(in the rows, 128 means zero)
Each row has two labels, one from each of two sets.
[115 154 130 130 120 133 119 110 118 135 102 105 137 120 148 140 126 137
 138 130 131 128  52  72 123 154 131 167 150 133 115 142 102 154 175  82
 118 126 115 139 141 102 143 148 128  46 160 131 128 123 113 145 106 118
 165 142 142 145  93 116 122 123  56 130 120 195 103  37 160 100 138 154
 177 125 124 144 107  83 126 131 120 124 146 128 119 115 134 127 138 190
 137 140 134 165 104 154 146 121 149 122 133 122 138 143 146 123 118 142
 122 101 122  76 138 148 141 158 124 140 156 103  98 130 106 110 152  81
 130 117 155 136 100 124 161 196 123 149 133 119 119 123 117 167 106 136
 131 136 146 107 117 103 112 121 137 121 120 139 126 132 136 111 114 166
 152 124 118 129 144] : Ds + (41)
[135 144 127 130 103 129 131 101 149 135 121  92 124 104 139 131 130 127
 125 135 137 124  92 115 128 132 128 132 126 128 140 142 106 141 161 103
 120 128 123 127 119 100 130 141 125  33 129 130 130 125 130 128 118 119
 183 142 134 134  95 145 117 129  70 129 124 164 109  63 156 116 109 143
 128 144 133 112 106 116 115 129 125 127 155 139 137 112 128 123 145 190
 146 142 121 144 112 160 146 124 115 127 131 150 123 153 117 108 156 125
 135 104 120 100 119 132 141 143 126 133 146 103  81 117 107 121 146 103
 140 117 134 132 129 123 142 189 112 136 132   4 122 123 130 173 121 144
 136 138 147 107 127 105 110 120 132 118 121 132 118 128 123 119 113 150
 147 137 132 125 126] : Ds + (41)
[112 160 121 128 108 121 130 112 136 132 123  96 143 115 154 143 122 142
 123 123 130 112  16  76 121 143 134 129 144 118 102 136  89 159 178   4
 116 140 110 154 132 104 147 150 112  37 145 135 115 155 113 138 116 123
 174 137 144 138  86 113 119 134  54 135 136 174  92  45 184  99 125 164
 185 120 130 133 113  80 114 126  99 123 158 136 122 120 130 128 135 187
 133 147 108 146  99 152 158 116 128 129 133 110 138 130 141 127 109 126
 115  94 124  77 136 142 148 178 137 136 169 109  79 128 100 117 162  88
 131 122 160 128 100 129 167 186 126 144 137 126 127 114  99 195  90 144
 139 127 147 118 123 128 103 113 142  96 111 147 116 119 145 113 117 143
 146 118 114 123 150] : Ds + (41)
[129 138 129 118 117 128 127 126 133 136 117 112 123 105 132 124 126 120
 125 125 134 119  96  95 129 128 141 140 136 126 142 134 108 137 179  98
 118 123 121 142 136  93 135 139 136  73 121 116 121 129 125 131 125 121
 178 137 122 160  99 131 130 119  65 141 123 150 120  76 130 135 113 158
 145 133 125 134 122 122 116 129 105 129 162 139 121 130 126 129 136 154
 122 139 124 145 104 151 140 131 134 133 126 134 132 139 121 128 118 121
 127 110 114  88 135 126 152 141 120 117 144 120  94 133 124 127 149 110
 122 134 137 128 125 119 129 184 117 141 135 121 124 116 132 167 127 148
 133 132 138 110 127 138 117 120 120 115 111 126 122 133 142 106 121 123
 151 120 129 128 138] : Ds + (41)
[126 154 136 115  98 138 124 118 117 141 153 100 125 103 155 137 131 129
 137 127 134 119  67  85 134 143 132 136 132 116 123 143 100  25 179  86
 124 125 115 133 130 112 129 145 116  30 153 119 124 124 121 129 113 126
 177 126 135 156  90 130 120 115  39 134 125 190  99  42 152 109 131 157
 174 129 130 133 119  96 116 137  97 120 153 139 118 123 132 126 141 197
 120 156 128 135 102 165 147 122 135 127 128 130 139 141 134 120 121 157
 125  92 117  99 135 142 147 172 133 143 162 138  89 114  99 126 155  84
 131 125 154 126 113 120 149 182 107 157 129 128 121 113 114 167 105 145
 132 134 141 123 131  88 103 121 144 122 108 153 118 117 143 111 111 153
 142 136 123 130 136] : Ds + (41)
[125 141 122 122 100 127 135 117 128 124 132 111 139 110 144 144 132 131
 121 132 141 121  97 101 117 121 118 133 149 122 127 133 102 169 172 116
 122 129 122 136 129 112 134 135 120  68 136 126 123 138 127 143 130 133
 157 137 135 146 114 131 122 134  57 138 125 159 122  77 151 110 145 147
 156 129 121 129 126 110 121 128  98 126 134 143 118 129 126 126 139 164
 119 127 130 133 133 151 132 123 132 124 138 135 141 131 139 117 123 142
 130 107 123 103 126 134 147 161 134 139 162 114 103 124 116 130 145 111
 133 127 134 131 103 139 142 166 117 145 125 127 127 122 125 167 123 132
 133 135 144 108 125 103 113 112 122 125 115 149 122 133 140 117 116 143
  73 128 132 133 129] : Ds + (41)
[133 153 115 128 108 133 126 119 140 123 127 111 135 135 132 136 128 133
 124 128 124 111  89 100 128 139 131 143 135 102 128 138 116 148 177 109
 117 141 124 143 134 110 132 132 134  87 130 125 130 131 125 137 124 126
 167 123 119 136 110 120 126 123  76 133 114 148 110  94 121 119 122 139
 148 135 119 123 110 114 123 134  99 119 150 135 125 138 124 122 128 157
 114 136 123 134 111 158 139 129 130 119 127 124 131 134 136 126 116 123
 149 105 117 108 128 130 143 153 139 128 129 123 101 150 112 126 153 119
 126 132 147 137 121 132 144 172 119 138 199 122 131 126 124 169 112 135
 118 121 137 116 122 130 113 124 126 116 126 142 109 135 145 119 122 138
 134 123 114 130 139] : Ds + (41)
[157 125 121 119 108 133 137 129 152 129 116 114 125  82 125 107 134 111
 106 134 130 130 110 107 115 127 135 149 133 128 144 130 112 140 205  88
 125  90 118 157 126  68 147 130 153  83  80 117 120 137 135 133 130 108
 218 142 127 136 104 123 127 129  34 127 118 139 137  88 135 147  93 160
 102 148 116 126 112 152 120 136 117 122 188 149 124 135 136 133 144 120
 125 140 104 137  97 142 120 124 119 133 116 143 113 146  92 123 102 112
 144 114 130  77 119 103 176 117 118 105 122 124 107 120 121 130 148 124
 102 149 109 130 137 126 139 194 121 126 138 133 129 109 136 147 128 141
 135 125 132  99 119 171 108 117 106 107 118  96 126 124 133 201  99 146
 138 114 156 133 140] : Zq + (41)
[132 134 127 118 124 127 128 131 145 134 120  99 108 116 124 123 137 122
 121 131 140 127 114 101 137 132 157 129 139 129 144 134 122 139 147  95
 124 123 125 143 126 110 122 129 138  98 138 116 122 126 121 126 119 116
 157 128 145 151 101 137 123 136  84 139 114 136 115 114 102 136 121 142
 139 129 127 132 121 129 127 137 104 128 163 133 123 129 129 116 143 155
 123 127 130 139 117 158 129 130 128 135 136 124 143 139 136 127 138 128
 131 172 116 119 135 123 139 130 131 119 120 124 104 126 122 134 143 112
 116 137 146 124 133 138 131 179 126 148 126 138 127 125 124 125 123 142
 135 116 113 134 138 120 114 127 130 129 118 116 118 130 154 123 121 130
 127 139 132 131 133] : Zq + (41)
[115 140 120 114 125 119 143 123 129 146 134  89 119  97 132 150 124 147
 114 129 138 121  62  75 117 144 137 127 140 119 128 136  93 144 175  90
 123 113 106 147 135  81 156 144 145  36 139 131 117 119 110 129 107 123
 171 134 139 116  94 128 127 128  38 129 112 183 104  75 218 125 135 162
 151 122 113 148 118 111 129 132 114 123 152 138 114 129 129 127 128 147
 143 146 114 148 111 151 137 122 124 133 128 127 138 146 120 127 121 133
 114  98 132  94 152 136 137 135 127 114 157  98  93 121 106 122 146  97
 126 127 145 134 115 118 146 202 116 158 138 129  90 125 129 111 116 138
 143 129 147 119 132 111 120 113 140 110 109 151 126 134 122 121  99 149
 150 120 139 119 126] : Ds + (41)
[122 148 120 120 101 129 124 119 146 142 134  96 125 115 141 124 135 134
 141 128 142 122  78  83 130 142 135 125 136 123 132 145 103 167 169  90
 122 137 114 152 127  89 170 145 123  52 149 123 118 121 115 139 109 126
 170 129 130 146  96 129 121 124  67 140 120 167  99  66 135 120 121 150
 165 129 132 134 117 100 119 138  99 157 159 156 114 130 134 129 145 163
 129 142 128 145  93 164 147 113 122 130 130 122 133 134 139 133 126 146
 126 102 120 101 133 140 131 137 132 138 148 123  88 127 102 129 159  99
 124 128 154 122 111 130 155 192 116 157 136 132 129 119 125 170 112 144
 144 119 132 120 140 103 105 113 130 107 122 117 115 131 156 114 112 145
 143 130 125 127 151] : Ds + (41)
[122 151 134 123 110 127 132 115 135 124 143  92 128 112 139 143 131 133
 147 124 137 115  81  99 129 137 163 131 138 125 144 137 102 145 171  95
 119 127 123 143 132 123 134 142 134  35 137 128 117 153 114 137 113 118
 173 136 134 144  96 148 117 125  36 132 117 167 112  64 160 127 114 150
 164 128 124 129 116 114 118 129 107 127 147 126 119 116 131 121 134 165
 137 128 118 142 126 155 140 117 132 135 138 136 132 128 117 131 102 128
 132  99 131 119 130 138 147 144 134 136 165 120  93 114 107 122 154  97
 122 125 145 136 112 120 143 190 113 152 211 135 125 132 128 153 111 146
 138 128 144 126 144 115 103 119 133 115 104 145 126 126 130 106 108 154
 141 127 127 129 126] : Ds + (41)
[130 157 128 126 107 135 135 113 137 124 132  91 119 124 152 129 132 119
 123 130 142 120  97 109 136 133 139 135 132 118 132 142 117 140 180 106
 131 143 116 147 126 104 130 152 127  61 150 120 126 130 116 137 126 120
 177 133 125 138  99 135 127 115  51 127 129 176 110  68 145 122 125 148
 144 126 124 122 110 130 121 121 109 111 160 133 125 129 102 125 140 170
 131 142 127 139 103 166 143 116 130 129 126 123 130 146 121 118 117 132
 131 107 122 105 140 127 136 137 128 132 144 113  92 124 110 126 139 106
 129 127 138 116 119 133 154 180 117 138 134 135 126 119 135 162 124 135
 135 126 135 115 119  93 113 110 128 134 117 136 126 135 138 119 110 150
 146 127 133 123 137] : Ds + (41)
[114 149 125 120 118 127 136 119 134 139 135 111 154 114 146 148 136 131
 134 119 125 111  10  63 131 141 130 132 145 123 113 145  81 154 176  42
 112 136 120 169 131  97 158 157 137  36 156 135 117 132 120 161 104 120
 177 132 153 150  98 122 109 117  64 129 124 174  83  55 155 106 124 155
 186 113 129 139  13  76 128 126  93 110 162 134 113 119 130 123 134 173
 128 135 111 139 101 150 149 116 132 112 127 117 127 126 147 139 123 130
 120  83 116  75 141 153 163 186 130 138 168 120  72 134  96 120 159  77
 122 120 159 124 102 129 176 211 131 155 132 132 130 128 105 184  87 146
 132 117 139 115 134 144  92 115 135 111 109 146 100 131 152  99 110 152
 153 116 117 121 147] : Ds + (41)
[137 136 123 122 127 127 130 126 139 131 129 103 116 105 141 124 134 129
 119 129 141 128 101  95 127 135 134 139 134 122 141 135 119 134 161  88
 118 129 118 128 121  88 138 120 133  88 126 112 119 127 124 133 124 125
 173 137 116 137 103 138 121 126  73 123 122 156 118  90 123 133 113 148
 140 128 125 125 122 118 128 146 109 129 164 132 121 130 135 120 143 150
 134 141 125 124 100 157 142 123 130 130 111 113 131 143 130 128 127 121
 133 119 120  90 129 128 138 121 116 121 125 131  99 127 113 122 135 122
 121 143 141 128 134 132 145 202 124 137 135 127 113 121 121 143 116 131
 128 114 134 124 122 121 105 118 116 117 116 117 121 134 151 122 115 141
 142 126 135 144 148] : Ds + (41)
[132 136 128 116 101 126 128 118 138 127 135 112 133 122 134 146 121 130
 125 125 131 137 101 109 130 137 123 134 135 123 132 125 111 134 146  99
 120 131 118 128 130 130 136 139 132  60 110 126 118 127 124 132 114 135
 164 138 155 134 113 132 123 123 100 133 118 149 118 104 143 120 125 140
 136 133 122 125 105 136 120 122 117 122 129 137 126 127 126 123 134 138
 126 131 128 129 122 131 133 128 128 129 134 128 133 143 125 135 120 132
 134 105 126 140 123 132 157 151 136 138 155 125 102 123 119 123 147  72
 117 119 130 126 117 134 138 167 123 128 134 138 134 119 132 168 119 139
 125 135 130 125 133 128 108 124 139 111 115 144 132  96 134 119 116 135
 134 123 127 124 125] : Zq + (41)
[129 135 128 116 118 125 141 122 140 130 134 111 134 112 145 126 131 117
 128 125 136 125  81  70 112 144 131 131 137 122 118 136 106 151 193 100
 122 144 126 148 129 118 145 145 122  76 132 122 123 115 136 149 116 123
 169 137 131 125 102 130 129 120  68 131 132 161 110  40 135 111 120 144
 144 130 124 139 134  90 115 131 105 126 157 140 125 125 122 140 139 183
 128 133 131 141 103 156 143 125 131 138 130 134 122 135 132 118 119 118
 138 103 123  71 123 129 147 157 140 141 147 116  87 124 114 136 145  99
 129 130 141 129 118 126 157 175 122 138 126 125 131 120 110 199 118 139
 131 130 134 122 120 124 110 131 142 106 118 131  98 121 146 121 129 150
 145 122 137 128 147] : Ds + (41)
